Below are the code and all the weights of a small trained network. Each question names an input and a class and asks about switching units off, where a switched-off unit gives its printed mean instead of its output.

import numpy as np


def w(rows, s, z=0):
    codes = np.array(rows[::2]) - 128.0
    scale = np.full(codes.shape[1], s)
    scale[-1] = z or s
    return codes * scale


def f(y):
    return np.maximum(y, 0)


def log_softmax(a):
    a = a - a.max(-1, keepdims=True)
    return a - np.log(np.exp(a).sum(-1, keepdims=True))


def net(x, mask):
    res = np.array(x, float).reshape(1, 2) / 4 @ E
    y = f(res @ A[0][:, :-1].T + A[0][:, -1])
    res = res + np.where(mask, y, B[0][:, -1]) @ B[0][:, :-1]
    return log_softmax(res[-1] @ U[:, :-1].T + U[:, -1])


A, B = {}, {}
E = w([
[194,60,103,100,72,4],'x0',
[53,89,114,2,239,100],'x1',
],0.0082)
A[0] = w([
[155,109,106,88,65,88,134],'n0',
[59,149,151,79,220,214,162],'n1',
[137,97,92,126,107,147,174],'n2',
[130,136,128,159,124,128,124],'n3',
[118,137,113,101,136,178,132],'n4',
[168,105,120,171,65,28,126],'n5',
[136,130,144,225,94,181,159],'n6',
[121,166,100,195,84,189,168],'n7',
[114,111,89,60,164,51,95],'n8',
[85,132,111,107,174,182,136],'n9',
[136,112,143,117,105,132,255],'n10',
[143,144,122,254,86,234,189],'n11',
[172,126,140,216,62,121,77],'n12',
[155,133,135,135,109,74,128],'n13',
[188,134,134,174,43,31,124],'n14',
[104,89,112,4,180,6,158],'n15',
[133,127,120,153,80,44,127],'n16',
],0.0097,0.0045)
B[0] = w([
[113,100,134,94,140,91,179],'n0',
[88,119,112,62,151,184,242],'n1',
[104,119,157,78,127,111,150],'n2',
[126,131,124,138,117,144,145],'n3',
[127,122,113,105,124,140,158],'n4',
[123,125,82,100,159,104,213],'n5',
[116,149,167,139,122,175,205],'n6',
[124,150,163,136,107,160,198],'n7',
[157,169,128,167,90,124,189],'n8',
[112,126,100,104,132,154,187],'n9',
[81,105,212,2,119,97,180],'n10',
[122,161,186,137,102,191,240],'n11',
[112,143,112,137,135,200,204],'n12',
[119,119,113,119,141,114,164],'n13',
[116,108,87,92,161,123,224],'n14',
[120,143,223,145,94,112,247],'n15',
[131,111,98,112,141,116,183],'n16',
],0.03,0.011)
U = w([
[148,216,244,175,2,139,197],'0',
[82,145,73,82,172,197,160],'1',
[171,137,78,174,123,120,5],'2',
[133,67,59,90,168,20,112],'3',
],0.0063,0.0018)

Each question gives the input, the list of numbers given to net, and the class t.
The units are the neurons (one row each of A and B). Each row of codes is followed by its name. A weight is (code - 128) times the scale printed after its matrix; where a second scale follows, it is the last column's (A, B and U).
mask holds one flag per neuron, in row order. A switched-off neuron (its flag False) gives its mean, the last column of its row in B, instead of its output. The means were averaged over made-up inputs and are rounded, as every weight is.
A unit's drop is (log p(t) with every unit on - log p(t) with that unit switched off) / (log p(t) with every unit on - log p(t) with every unit switched off).
most important unit: the unit with the biggest drop
top k neurons: the k neurons with the biggest drops, biggest first
drop of u: that unit's drop, to one decimal
input [5,2], class 3: most important unit : n11
input [2,1], class 0: top 2 neurons : n14, n1
input [-2,7], class 0: top 2 neurons : n15, n14
input [1,-5], class 1: top 3 neurons : n15, n14, n8
input [1,-6], class 1: top 4 neurons : n15, n14, n5, n12
input [3,-2], class 3: top 2 neurons : n1, n11
input [2,-8], class 1: top 2 neurons : n14, n15
input [2,-4], class 1: drop of n15 : 0.4
input [5,4], class 0: drop of n15 : 0.7
input [1,5], class 0: drop of n6 : 0.0
